[ 514  874 -602  296] ==> 874, -602

[25  7 34 28 60 91 18] ==> 91, 7

[66 33 94  5] ==> 94, 5

[188  10 252  99 104] ==> 252, 10

[-990 -723  506 -151  -56 -376] ==> 506, -990

[  -2  784 -983  296 -790] ==> 784, -983

[ 663  248 -170 -704] ==> 663, -704

[[68 83 52 86]
 [87 60 88 83]
 [72 74 73 20]] ==> 88, 20

[[ 286 -554  130  697   70  260]
 [ 191 -338  425  327 -174  195]
 [-122 -726  -16  537 -313   54]] ==> 697, -726

[ 21 255 127  62 135] ==> 255, 21
---
[[  8  24  -9  13  18   4]
 [-10 -23  13  19 -13  13]
 [-34 -61   7  71 -58  46]] >> -61

[[  5   9 -32  64 -26  38  -7]
 [ 14   1  15  -7  -4 -13  26]
 [ -1  26 -15 -10  17 -32   5]] >> 26

[[  4  -5  -3   0  -6   1]
 [ 15 -13  -9   5 -22   8]
 [-34   2  -4  19  19 -61]] >> 2

[[-38  -5  10 -14]
 [ -3 -12  22 -11]
 [-28  26  70  26]] >> 26

[[ 14 -55  35 -18 -16]
 [-58  28  62 -42 -35]
 [ 52  26 -12  -3  -3]] >> 26

[[-53  15 -30  42]
 [ -4  55 -74  13]
 [ -5 -13  41  23]] >> -13
---
[-36  -2 -85  27] ans = 27, -36

[[ 71   9  21 -21  15  -3]
 [ -8   4 -22  -6  22   0]] ans = -3, -8

[78 18  6 35] ans = 35, 78

[ 73 -58  -4  36  77   8] ans = 8, 73

[[-20  -6   0  30 -40]
 [ 47  38  -2 -58  59]
 [-36  21 -16 -70 -75]] ans = -40, -36

[ -1 -65  31 -15  25  41] ans = 41, -1

[ 86  39 -58  60] ans = 60, 86

[-34  21  75   2  66   5] ans = 5, -34

[  4 -21   0 -46  62  30 -24] ans = -24, 4
---
[ 22  -1  -1 -69] -> 22, -69

[[  1  49 -14 -73  32  -5]
 [  5  34 -19   3 -10 -16]] -> 49, -73

[ -3 -61 -19 -70  34] -> 34, -70

[ 57  70 -11  45] -> 70, -11

[[ -5  -8  -1 -19  39  22]
 [-22  -4  31 -25   3 -32]
 [ -5  72 -44  18  18 -42]] -> 72, -44

[-52  -1 -48 -17 -47  66] -> 66, -52

[[-15 -58  18  56  -1  -5]
 [-56 -19 -76 -45  42  48]
 [-16 -38 -34  20 -16 -21]] -> 56, -76

[ 86   7  37  -8 -16  52] -> 86, -16

[ 33 -58  26 -78  41  74] -> 74, -78

[-29 -64  54 -53] -> 54, -64
---
[[ -1 -52 -36  -4]
 [ 67 -28  41 -11]
 [ 18  34  16   9]]
67

[[-86   6  14   8 -76   3]
 [ -5  26 -21 -13  -8 -21]
 [ 15 -15  42  38  -4 -27]]
-5

[[ 77  -8  -1   4   7]
 [-45  -9  13 -19   0]
 [  8  22  12  -7 -42]]
-45

[[ -4 -24 -20  -4   8]
 [ 26 -13  59 -17  63]
 [-10  22   0  15 -27]]
26

[[-15 -40 -19 -21]
 [-41   9 -34 -52]
 [ 34 -18  42  83]]
-41

[[-16  39  82 -58]
 [-27  -6   0 -67]
 [-59  14 -18   5]]
-27

[[-24 -17  23 -40  -5]
 [-44 -53  57 -36   8]
 [ 61  30 -69  -7 -18]]
-44

[[ 36 -38 -37  28]
 [ -5 -84 -17  -4]
 [ 31  86 -54  -3]]
-5

[[-11 -27  56  15  18]
 [-33 -22  -7  37  37]
 [-29 -36  64  34  36]]
-33

[[ 18 -62  37   0]
 [ 34 -76  61 -19]
 [ 55   0  46   0]]
34
---
[ 55  73  41 -14 -22  -1 -26] -> 55, -26

[[-39  35  49 -68 -47]
 [  1 -37  60 -31 -18]] -> -39, -18

[[82 26  4 -1]
 [74 17  0  0]
 [57 77 19  2]] -> 82, 2

[ 69 -39 -21 -83 -30 -55 -32] -> 69, -32

[[-32  -7 -29  -6 -46 -31]
 [ -4  -4 -78  51 -45   1]
 [-67  27 -43 -22   2   7]] -> -32, 7

[[  9   1 -62 -35]
 [-10  41  27  22]] -> 9, 22
---
[[40, -53, -27, -52, -39],
 [-27, 55, 9, 19, 82],
 [40, 15, 1, -13, -6]] gives 9, 82

[-34, -56, -15, -79, -28] gives -15, -15

[-1, -18, 70, -2, 22, 38, 79] gives -2, 79

[-20, -34, 30, 22, -23, -83, -14] gives 22, 30

[43, -32, -2, 63, -33] gives -2, 63

[68, 19, -18, -42, -3, 33, 61] gives -42, 68
---
array([339, 776, 590, 862, 357, 161]) Out: 590

array([ 8, 80, 42, 81, 54, 72, 64]) Out: 72

array([ 37, 123,  99, 199,  42, 150,  83]) Out: 123

array([[4156, 7031, 6911, 3662, 3151, 4556, 9450],
       [7004, 8215, 9574, 4009, 6423, 7733, 4802]]) Out: 8215

array([ 31, 165,  98, 136, 161,  48, 205]) Out: 161

array([1280, 6825, 8711, 7679]) Out: 6825
---
array([[ -27,  387,   40, -210],
       [ 415, -274, -443, -483],
       [ -77, -769,  353,  796]]) >> -274

array([[103, 101, 157,   7, 140,  33, 172],
       [134,  55, 158, 250,  65, 113, 173],
       [ 34, 195,  97,  48, 141, 179,  64]]) >> 65

array([[67, 64, 80, 55, 65, 30],
       [63,  7, 46, 29, 45, 28],
       [90, 47, 52, 68, 59, 41]]) >> 29

array([[ 51, 124,  16, 106, 139,  96],
       [161,  34, 200,  51,  34,  66],
       [154,  48, 192,  78,  20,  81]]) >> 51

array([[31, 23, 70, 31, 64, 66, 29],
       [55, 69, 44, 69, 48, 33, 63],
       [90, 44, 21, 69, 26, 63, 42]]) >> 48

array([[3494, 5913, 1564, 4978, 3397, 6513, 6205],
       [8278, 3072, 7566, 3472, 7916, 3776, 8879],
       [5951, 9540, 7044, 9597, 6337, 7829, 1609]]) >> 7916

array([[-15,  24, -46,   6,  30,  -1],
       [ 46,  -6,  19,  -6, -19,  41],
       [ 12,  35, -20,  34, -20,  25]]) >> -6

array([[148, 104, 151, 141, 144, 104,  37],
       [ 82, 103,  92, 136, 220, 136, 128],
       [ 59, 120, 155, 130,  67, 164, 186]]) >> 220

array([[7542, 7685, 7776, 7688, 6740, 8944],
       [7040, 9381, 9739, 6421, 7699, 5023],
       [7442, 7847, 6321, 2234, 5102, 5968]]) >> 6421

array([[4559, 5383, 7982, 6980, 4035, 4412],
       [4361, 8335, 5353, 4820, 9006, 3483],
       [7601, 2811, 3388, 2057, 8762, 5421]]) >> 4820
---
[[ 32 -63 -63  61 -14]
 [ 38  28  77  53 -44]] -> -14, 38

[[  5 -24 -65 -48  -5  73   4]
 [ 22   7  70   2  15 -41  33]] -> 4, 22

[ 13  67 -64  21 -30] -> -30, 13

[[-76  -9 -13   5]
 [-42 -11  -7  10]
 [ 18 -16   4  -4]] -> 5, 18

[-64   2 -72 -74  26] -> 26, -64

[[ 34  55 -11  -4  68  67]
 [ -5  77  23  37  55  78]
 [-29  54  38  46  26  50]] -> 67, -29

[ 7 23 69 11  6] -> 6, 7

[[ -9  -6 -64  76 -53]
 [  0   3 -60  34 -37]
 [-33 -22  61  37 -30]] -> -53, -33

[-16 -50  -2  49  85  33] -> 33, -16

[[ 58  20 -24  41  -7 -28]
 [-36  24  53 -64 -18  34]
 [-48 -60  58  36  50  23]] -> -28, -48
---
[[110 328 524 436]
 [477 898 540 620]
 [633  19 395 428]] -> 540

[[3840 8275 5667 6402 6395 5796]
 [4280 7367 5686 5897 5035 5821]
 [7443 4431 5827 7714 3220 5577]] -> 5035

[[8471 6160 4908 8168]
 [3524 2696 8031 5464]
 [9704 8855 4682 8522]] -> 8031

[[627 693 548 582  26 779]
 [706 743 489 491 615  77]
 [625 692 551 578  28 794]] -> 615

[[ 36 -18  -4  15]
 [ 23 -24 -30 -49]
 [ 18  13  23  47]] -> -30

[[-255 -258 -250 -662]
 [-134  578 -169 -573]
 [-505 -655 -602  259]] -> -169
